Below is a small trained network, with its code and all its weights. Each question gives an input and a target symbol and asks what happens when units are switched off, that is, made to give their printed mean instead of their output.

import numpy as np


def w(rows, s, z=0):
    codes = np.array(rows[::2]) - 128.0
    scale = np.full(codes.shape[1], s)
    scale[-1] = z or s
    return codes * scale


def norm(h):
    return h / np.sqrt((h * h).mean(-1, keepdims=True) + 1e-5)


def f(y):
    return np.maximum(y, 0)


def softmax(a):
    e = np.exp(a - a.max(-1, keepdims=True))
    return e / e.sum(-1, keepdims=True)


def log_softmax(a):
    a = a - a.max(-1, keepdims=True)
    return a - np.log(np.exp(a).sum(-1, keepdims=True))


def net(x, mask):
    ids = ['αγδεθλξπστψ'.index(c) for c in x.split()]
    T = len(ids)
    res = E[ids] + P[:T]
    u = 0
    for l in range(2):
        r = norm(res)
        for j in range(3):
            rows = slice(2 * j, 2 * j + 2)
            q, k, v = (r @ M[l][rows].T for M in (Q, K, V))
            z = softmax(np.where(np.tri(T) > 0, q @ k.T / 2**0.5, -1e9)) @ v
            o = O[l][rows]
            res = res + np.where(mask[u + j], z, o[:, -1]) @ o[:, :-1]
        u += 3
        y = f(norm(res) @ A[l][:, :-1].T + A[l][:, -1])
        res = res + np.where(mask[u : u + 12], y, B[l][:, -1]) @ B[l][:, :-1]
        u += 12
    return log_softmax(norm(res)[-1] @ U[:, :-1].T + U[:, -1])


Q, K, V, O, A, B = {}, {}, {}, {}, {}, {}
E = w([
[160,129,125,165,119,125],'α',
[29,164,213,22,94,199],'γ',
[118,115,183,144,86,107],'δ',
[87,147,55,122,61,25],'ε',
[154,100,161,133,137,95],'θ',
[198,118,93,166,121,83],'λ',
[129,172,168,168,61,121],'ξ',
[128,89,110,1,187,168],'π',
[121,138,201,132,130,107],'σ',
[200,107,110,134,186,77],'τ',
[68,160,78,161,177,215],'ψ',
],0.0007)
P = w([
[147,101,180,166,141,123],'0',
[151,93,79,117,2,154],'1',
[131,192,150,121,193,81],'2',
[133,93,84,96,26,146],'3',
[123,195,139,112,199,87],'4',
[122,89,91,79,46,135],'5',
[123,205,146,108,195,88],'6',
],0.00074)
Q[0] = w([
[140,111,133,143,130,132],'L0H1',
[140,120,139,145,137,127],'L0H1',
[163,234,235,198,253,78],'L0H2',
[179,205,175,123,186,53],'L0H2',
[109,69,74,93,37,173],'L0H3',
[101,71,71,89,38,175],'L0H3',
],0.005)
K[0] = w([
[130,137,154,115,129,111],'L0H1',
[130,129,145,137,134,97],'L0H1',
[50,175,41,2,137,156],'L0H2',
[41,168,25,48,137,104],'L0H2',
[236,142,204,154,110,96],'L0H3',
[236,148,207,150,110,92],'L0H3',
],0.0039)
V[0] = w([
[146,128,134,143,126,207],'L0H1',
[128,128,128,128,128,128],'L0H1',
[146,100,154,116,165,253],'L0H2',
[144,169,126,117,75,82],'L0H2',
[52,120,109,166,160,124],'L0H3',
[112,82,118,93,86,141],'L0H3',
],0.0019)
O[0] = w([
[92,64,122,164,140,168,60],'L0H1',
[128,128,128,129,128,128,128],'L0H1',
[246,155,131,55,66,193,3],'L0H2',
[52,95,118,166,115,134,229],'L0H2',
[183,186,192,161,122,26,6],'L0H3',
[63,134,104,111,90,67,144],'L0H3',
],0.0014,0.00046)
A[0] = w([
[157,198,128,125,90,133,99],'L0N1',
[137,88,111,126,64,83,35],'L0N2',
[88,151,184,107,65,106,154],'L0N3',
[187,101,62,72,110,43,108],'L0N4',
[90,159,93,145,207,223,4],'L0N5',
[163,77,136,228,148,121,1],'L0N6',
[72,175,127,112,71,109,101],'L0N7',
[91,80,127,52,111,101,90],'L0N8',
[151,115,119,51,151,255,165],'L0N9',
[83,117,115,152,142,81,35],'L0N10',
[157,198,56,186,73,115,114],'L0N11',
[164,153,158,122,152,92,51],'L0N12',
],0.0015,0.00075)
B[0] = w([
[122,95,102,108,167,87,158],'L0N1',
[124,168,112,116,177,213,208],'L0N2',
[144,110,56,133,184,177,255],'L0N3',
[69,160,173,158,112,207,229],'L0N4',
[204,186,131,41,6,56,159],'L0N5',
[160,85,40,136,41,132,151],'L0N6',
[187,88,116,147,181,149,211],'L0N7',
[161,163,95,188,97,111,206],'L0N8',
[94,149,121,197,119,41,222],'L0N9',
[60,172,124,125,167,106,167],'L0N10',
[96,87,196,64,220,125,203],'L0N11',
[108,174,122,102,179,136,173],'L0N12',
],0.0015,0.00074)
Q[1] = w([
[119,188,220,208,248,2],'L1H1',
[146,191,243,196,255,2],'L1H1',
[118,77,48,174,45,206],'L1H2',
[145,190,220,100,220,43],'L1H2',
[111,166,95,115,147,116],'L1H3',
[136,91,154,152,112,140],'L1H3',
],0.0058)
K[1] = w([
[5,168,49,49,134,85],'L1H1',
[7,165,44,36,130,99],'L1H1',
[248,51,174,220,151,116],'L1H2',
[9,220,88,31,110,138],'L1H2',
[139,189,182,175,229,54],'L1H3',
[59,77,48,76,16,201],'L1H3',
],0.003)
V[1] = w([
[125,49,126,40,102,67],'L1H1',
[129,119,103,180,6,89],'L1H1',
[208,96,166,169,183,91],'L1H2',
[79,126,233,113,82,165],'L1H2',
[119,128,133,71,70,211],'L1H3',
[102,74,159,104,129,113],'L1H3',
],0.0019)
O[1] = w([
[94,124,2,41,229,136,60],'L1H1',
[60,207,126,156,137,96,140],'L1H1',
[98,116,175,47,169,75,254],'L1H2',
[129,148,184,115,154,249,179],'L1H2',
[86,191,68,117,153,77,99],'L1H3',
[87,131,113,157,87,124,132],'L1H3',
],0.002,0.00058)
A[1] = w([
[81,178,189,59,175,232,127],'L1N1',
[173,230,177,150,35,86,102],'L1N2',
[48,238,115,52,47,177,94],'L1N3',
[155,46,203,30,28,218,2],'L1N4',
[128,78,30,118,76,61,200],'L1N5',
[88,97,114,222,74,207,80],'L1N6',
[162,92,35,105,71,243,20],'L1N7',
[172,248,31,136,110,149,120],'L1N8',
[155,31,186,225,26,68,126],'L1N9',
[169,158,96,33,220,95,106],'L1N10',
[84,53,208,114,169,102,77],'L1N11',
[222,127,154,160,115,196,31],'L1N12',
],0.0015,0.00091)
B[1] = w([
[178,90,56,205,140,147,247],'L1N1',
[169,194,152,6,109,70,192],'L1N2',
[223,151,155,168,203,137,240],'L1N3',
[107,149,27,194,105,26,206],'L1N4',
[153,125,212,172,161,170,212],'L1N5',
[54,108,163,90,80,201,175],'L1N6',
[209,55,172,122,168,5,164],'L1N7',
[140,62,236,95,122,80,190],'L1N8',
[122,154,4,99,118,187,206],'L1N9',
[50,152,80,92,101,197,216],'L1N10',
[125,114,131,103,25,119,190],'L1N11',
[74,211,125,157,198,133,142],'L1N12',
],0.0018,0.0011)
U = w([
[176,197,34,80,3,110,99],'α',
[201,174,126,231,222,244,86],'γ',
[40,64,111,181,51,218,177],'δ',
[2,170,131,214,187,23,193],'ε',
[58,35,166,24,74,66,58],'θ',
[223,84,7,217,116,51,112],'λ',
[87,214,179,147,36,208,75],'ξ',
[79,155,41,18,212,208,188],'π',
[194,27,248,191,100,156,119],'σ',
[199,21,118,76,200,96,2],'τ',
[221,233,232,73,153,50,215],'ψ',
],0.0058,0.00094)

Each question gives the input, a string of symbols that net reads in full, and the target symbol t.
The units are the heads (2 rows each of Q, K, V and O) and the neurons (one row each of A and B). Each row of codes is followed by its name. A weight is (code - 128) times the scale printed after its matrix; where a second scale follows, it is the last column's (O, A, B and U).
mask holds one flag per unit, layer by layer, with each layer's heads first. A switched-off unit (its flag False) gives its mean, the last column of its rows in O or B, instead of its output. The means were averaged over made-up inputs and are rounded, as every weight is.
A unit's drop is (log p(t) with every unit on - log p(t) with that unit switched off) / (log p(t) with every unit on - log p(t) with every unit switched off).
The circuit of an input: a set's keep is (log p(t) with only the set's units on - log p(t) with every unit switched off) / (log p(t) with every unit on - log p(t) with every unit switched off). Starting from the 12 units with the biggest drops (on a tie, the unit counted first), units are removed one at a time, each time the one whose removal leaves the highest keep (on an exact tie, the one counted first), for as long as the keep stays at least 0.8.
units of the circuit, in order: the units of the circuit, biggest drop first
unit that matters most: the unit with the biggest drop
top k neurons: the k neurons with the biggest drops, biggest first
k most important neurons of layer l: the k neurons of layer l with the biggest drops, biggest first
heads that matter: for each layer, one digit per head in row order, 1 if its drop is at least 0.15 and else 0, layers parted by /
input π ε θ σ, target τ: units of the circuit, in order : [L1H1 L1N7]
input ψ α π ψ, target α: top neuron : [L0N9]
input γ σ γ θ ψ ψ, target σ: units of the circuit, in order : [L1N8 L1H2 L1N7 L0N5]
input ε γ ξ, target γ: heads that matter : 000 / 011
input τ τ ψ τ, target θ: heads that matter : 000 / 010
input π θ α τ α, target π: units of the circuit, in order : [L1N10 L1H1 L1N3]
input ε θ ε π ε σ, target δ: heads that matter : 010 / 011
input θ θ γ θ α α, target π: heads that matter : 000 / 010
input σ σ τ ψ, target λ: 2 most important neurons of layer 0 : [L0N5 L0N4]
input γ θ θ, target γ: heads that matter : 000 / 010
input θ ε σ λ, target π: heads that matter : 000 / 110
input λ σ λ π θ, target π: units of the circuit, in order : [L1H1 L1N10]
input ψ ξ ε σ τ α τ, target ε: units of the circuit, in order : [L0H2 L1N3]
input σ γ δ, target γ: heads that matter : 010 / 010
input ε α σ θ δ λ, target δ: heads that matter : 010 / 000
input ψ τ γ θ σ, target γ: units of the circuit, in order : [L1H2]
input λ γ γ α γ, target γ: units of the circuit, in order : [L1H2 L1N1]
input σ θ δ, target δ: heads that matter : 010 / 100
input θ α τ, target τ: heads that matter : 000 / 111
input τ ε σ ξ δ ξ, target θ: unit that matters most : L1H2
input δ δ π π ε σ, target γ: heads that matter : 000 / 100
input σ σ λ τ σ, target σ: heads that matter : 000 / 101
input τ π δ ψ α, target ψ: heads that matter : 010 / 010
input α γ ξ σ, target ψ: heads that matter : 000 / 100
input ξ γ λ, target γ: top 2 neurons : [L0N11 L1N1]
input θ θ σ σ ξ, target ξ: 3 most important neurons of layer 1 : [L1N1 L1N9 L1N3]
input σ δ ε π, target λ: unit that matters most : L1N4
input π γ ε σ σ ψ, target τ: top 2 neurons : [L1N7 L0N5]
